Below is a small trained network, with its code and all its weights. Each question gives an input and a class and asks what happens when units are switched off, that is, made to give their printed mean instead of their output.

import numpy as np


def w(rows, s, z=0):
    codes = np.array(rows[::2]) - 128.0
    scale = np.full(codes.shape[1], s)
    scale[-1] = z or s
    return codes * scale


def f(y):
    return np.maximum(y, 0)


def log_softmax(a):
    a = a - a.max(-1, keepdims=True)
    return a - np.log(np.exp(a).sum(-1, keepdims=True))


def net(x, mask):
    res = np.array(x, float).reshape(1, 3) / 4 @ E
    y = f(res @ A[0][:, :-1].T + A[0][:, -1])
    res = res + np.where(mask, y, B[0][:, -1]) @ B[0][:, :-1]
    return log_softmax(res[-1] @ U[:, :-1].T + U[:, -1])


A, B = {}, {}
E = w([
[142,42,164,110,234],'x0',
[131,161,242,187,125],'x1',
[126,197,158,4,184],'x2',
],0.012)
A[0] = w([
[119,179,149,76,151,94],'n1',
[121,200,103,128,82,64],'n2',
[90,159,219,153,141,108],'n3',
[100,122,125,129,118,240],'n4',
[97,157,143,63,149,71],'n5',
[135,177,132,101,152,67],'n6',
[139,196,147,57,141,116],'n7',
[89,38,119,202,87,54],'n8',
[116,79,158,107,195,71],'n9',
[148,77,103,232,82,94],'n10',
[124,134,209,164,120,54],'n11',
[180,183,181,159,139,81],'n12',
[135,150,138,92,127,237],'n13',
[138,187,144,71,153,81],'n14',
[102,158,152,94,166,89],'n15',
[148,144,220,172,114,99],'n16',
[129,113,43,100,136,69],'n17',
[124,108,60,101,156,81],'n18',
[137,54,159,98,132,61],'n19',
[121,171,208,153,129,93],'n20',
[130,200,134,87,166,99],'n21',
[133,163,199,169,137,69],'n22',
[181,9,169,97,193,90],'n23',
[123,113,63,96,132,56],'n24',
[121,113,145,120,112,70],'n25',
[113,202,95,157,95,37],'n26',
[122,117,128,110,106,251],'n27',
[124,104,2,69,124,82],'n28',
[159,90,156,133,211,71],'n29',
[115,217,88,126,42,100],'n30',
[115,103,55,93,120,96],'n31',
[103,236,108,123,43,114],'n32',
[91,172,166,60,146,99],'n33',
],0.014)
B[0] = w([
[182,154,35,180,108,190],'n1',
[12,174,137,197,194,176],'n2',
[79,67,126,31,73,207],'n3',
[207,52,205,103,156,239],'n4',
[151,143,67,163,102,177],'n5',
[141,149,74,154,116,155],'n6',
[185,134,56,187,123,220],'n7',
[226,218,2,205,97,207],'n8',
[64,143,150,186,177,187],'n9',
[236,161,39,182,103,236],'n10',
[85,109,88,69,103,170],'n11',
[62,101,120,69,46,176],'n12',
[219,77,194,108,150,242],'n13',
[170,156,35,136,145,191],'n14',
[142,147,74,161,114,173],'n15',
[104,77,113,66,73,204],'n16',
[59,80,109,47,31,172],'n17',
[83,84,123,89,79,170],'n18',
[53,153,101,167,158,156],'n19',
[76,74,110,44,61,196],'n20',
[181,145,69,180,101,195],'n21',
[76,98,107,67,66,179],'n22',
[23,178,168,197,212,239],'n23',
[61,126,102,85,54,156],'n24',
[115,117,121,109,141,128],'n25',
[67,156,106,168,169,164],'n26',
[189,91,209,121,130,250],'n27',
[83,92,128,52,61,217],'n28',
[48,143,143,181,172,190],'n29',
[56,135,166,176,210,231],'n30',
[99,113,132,58,83,180],'n31',
[40,111,186,192,212,248],'n32',
[199,159,34,184,106,206],'n33',
],0.0095,0.014)
U = w([
[204,134,68,157,122,104],'0',
[78,129,154,156,198,98],'1',
[110,113,119,37,79,109],'2',
[253,109,227,99,159,253],'3',
[151,185,134,114,123,74],'4',
],0.019,0.0063)

Each question gives the input, the list of numbers given to net, and the class t.
The units are the neurons (one row each of A and B). Each row of codes is followed by its name. A weight is (code - 128) times the scale printed after its matrix; where a second scale follows, it is the last column's (A, B and U).
mask holds one flag per neuron, in row order. A switched-off neuron (its flag False) gives its mean, the last column of its row in B, instead of its output. The means were averaged over made-up inputs and are rounded, as every weight is.
A unit's drop is (log p(t) with every unit on - log p(t) with that unit switched off) / (log p(t) with every unit on - log p(t) with every unit switched off).
unit that matters most: the unit with the biggest drop
k most important neurons: the k neurons with the biggest drops, biggest first
input [3,3,1], class 3: unit that matters most => n32
input [-4,6,6], class 0: 4 most important neurons => n7; n33; n1; n21
input [-7,7,7], class 0: 4 most important neurons => n33; n7; n1; n21
input [-6,6,3], class 1: 3 most important neurons => n32; n30; n2
input [6,-2,6], class 0: 2 most important neurons => n32; n33
input [-6,6,5], class 1: 4 most important neurons => n32; n30; n2; n10
input [-8,-1,8], class 0: 2 most important neurons => n7; n33
input [-6,-2,5], class 1: 2 most important neurons => n32; n30
input [4,7,6], class 2: 2 most important neurons => n3; n20
input [-4,2,-3], class 1: 3 most important neurons => n32; n30; n13
input [-7,7,-5], class 1: 4 most important neurons => n32; n30; n2; n26
input [-5,-8,-7], class 2: 2 most important neurons => n28; n17
input [7,8,-1], class 2: 2 most important neurons => n3; n16
input [-4,5,2], class 2: unit that matters most => n23
